Below is a small trained network, with its code and all its weights. Each question gives an input and a class and asks what happens when units are switched off, that is, made to give their printed mean instead of their output.

import numpy as np


def w(rows, s, z=0):
    codes = np.array(rows[::2]) - 128.0
    scale = np.full(codes.shape[1], s)
    scale[-1] = z or s
    return codes * scale


def norm(h):
    return h / np.sqrt((h * h).mean(-1, keepdims=True) + 1e-5)


def f(y):
    return np.maximum(y, 0)


def log_softmax(a):
    a = a - a.max(-1, keepdims=True)
    return a - np.log(np.exp(a).sum(-1, keepdims=True))


def net(x, mask):
    res = np.array(x, float).reshape(1, 7) / 4 @ E
    u = 0
    for l in range(4):
        y = f(norm(res) @ A[l][:, :-1].T + A[l][:, -1])
        res = res + np.where(mask[u : u + 4], y, B[l][:, -1]) @ B[l][:, :-1]
        u += 4
    return log_softmax(norm(res)[-1] @ U[:, :-1].T + U[:, -1])


A, B = {}, {}
E = w([
[198,107,86,91],'x0',
[85,103,155,143],'x1',
[89,33,155,123],'x2',
[158,47,163,203],'x3',
[169,212,70,13],'x4',
[180,144,253,190],'x5',
[130,116,128,121],'x6',
],0.0029)
A[0] = w([
[254,192,120,85,194],'L0N0',
[162,135,111,31,105],'L0N1',
[251,63,55,155,71],'L0N2',
[121,79,69,169,6],'L0N3',
],0.0039,0.0012)
B[0] = w([
[133,34,106,136,253],'L0N0',
[46,39,160,199,202],'L0N1',
[62,153,148,210,203],'L0N2',
[224,255,145,189,156],'L0N3',
],0.0033,0.0025)
A[1] = w([
[115,28,115,95,204],'L1N0',
[46,165,110,10,210],'L1N1',
[50,161,148,137,181],'L1N2',
[146,154,2,216,254],'L1N3',
],0.0036,0.00082)
B[1] = w([
[101,130,85,77,240],'L1N0',
[215,68,134,27,239],'L1N1',
[72,183,30,80,194],'L1N2',
[3,11,168,160,252],'L1N3',
],0.0036,0.0021)
A[2] = w([
[73,9,78,144,216],'L2N0',
[195,149,253,41,3],'L2N1',
[231,123,196,60,27],'L2N2',
[165,148,150,145,163],'L2N3',
],0.0058,0.00056)
B[2] = w([
[117,254,117,173,253],'L2N0',
[65,165,50,204,170],'L2N1',
[129,199,91,178,163],'L2N2',
[114,103,167,113,144],'L2N3',
],0.0069,0.0055)
A[3] = w([
[144,203,108,73,237],'L3N0',
[78,153,122,148,90],'L3N1',
[146,69,171,254,254],'L3N2',
[222,154,107,130,41],'L3N3',
],0.0084,0.00073)
B[3] = w([
[113,18,155,129,217],'L3N0',
[172,161,103,255,225],'L3N1',
[224,44,213,50,254],'L3N2',
[54,168,166,201,146],'L3N3',
],0.0049,0.0055)
U = w([
[21,181,2,216,55],'0',
[158,156,177,249,76],'1',
[131,70,131,32,252],'2',
],0.006,0.0019)

Each question gives the input, the list of numbers given to net, and the class t.
The units are the neurons (one row each of A and B). Each row of codes is followed by its name. A weight is (code - 128) times the scale printed after its matrix; where a second scale follows, it is the last column's (A, B and U).
mask holds one flag per neuron, layer by layer. A switched-off neuron (its flag False) gives its mean, the last column of its row in B, instead of its output. The means were averaged over made-up inputs and are rounded, as every weight is.
A unit's drop is (log p(t) with every unit on - log p(t) with that unit switched off) / (log p(t) with every unit on - log p(t) with every unit switched off).
The circuit of an input: a set's keep is (log p(t) with only the set's units on - log p(t) with every unit switched off) / (log p(t) with every unit on - log p(t) with every unit switched off). Starting from the 12 units with the biggest drops (on a tie, the unit counted first), units are removed one at a time, each time the one whose removal leaves the highest keep (on an exact tie, the one counted first), for as long as the keep stays at least 0.8.
circuit, biggest first: the units of the circuit, biggest drop first
unit that matters most: the unit with the biggest drop
top k neurons: the k neurons with the biggest drops, biggest first
top k neurons in layer l: the k neurons of layer l with the biggest drops, biggest first
drop when u is switched off: that unit's drop, to one decimal
input [4,-2,-2,-5,3,8,1], class 0: circuit, biggest first	[L2N1]
input [-4,0,-7,-7,2,0,5], class 2: circuit, biggest first	[L2N0 L3N0]
input [5,-7,-3,7,-4,7,2], class 2: circuit, biggest first	[L3N2 L2N0]
input [2,-6,5,6,5,0,-7], class 0: top 2 neurons	[L2N0 L1N0]
input [-4,-3,-6,-6,3,-5,-7], class 2: top 2 neurons in layer 2	[L2N0 L2N1]
input [4,-2,3,0,6,7,-8], class 0: top 2 neurons	[L2N1 L2N2]
input [-7,2,-2,-4,7,-5,3], class 2: circuit, biggest first	[L1N1 L2N0]
input [-7,-1,8,-7,4,7,6], class 0: top 2 neurons	[L2N1 L3N2]
input [7,3,-6,7,-3,3,4], class 2: circuit, biggest first	[L3N2 L3N1]
input [-7,1,-8,-6,4,-5,8], class 2: top 2 neurons	[L2N0 L1N1]
input [0,-8,4,-8,5,4,4], class 0: circuit, biggest first	[L2N1 L3N2]
input [3,0,-1,5,-8,7,-7], class 2: top 2 neurons in layer 3	[L3N2 L3N1]
input [-3,-3,-4,4,-6,3,-2], class 2: top 2 neurons	[L3N2 L2N0]
input [-5,8,-2,-6,3,-4,1], class 2: unit that matters most	L1N1
input [-6,7,8,-8,7,5,6], class 0: top 3 neurons	[L2N1 L3N2 L1N1]
input [1,-6,7,-1,3,1,-7], class 0: top 2 neurons	[L3N2 L1N0]
input [-6,-4,-7,8,-8,4,4], class 2: drop when L2N0 is switched off	0.3
input [-1,7,-4,2,-2,6,5], class 2: drop when L2N1 is switched off	-0.1
input [7,8,5,-6,3,6,-6], class 0: drop when L1N2 is switched off	0.0
input [5,1,7,-4,5,8,-3], class 0: drop when L2N1 is switched off	0.3
input [7,-5,6,4,5,0,8], class 0: top neuron	[L3N2]
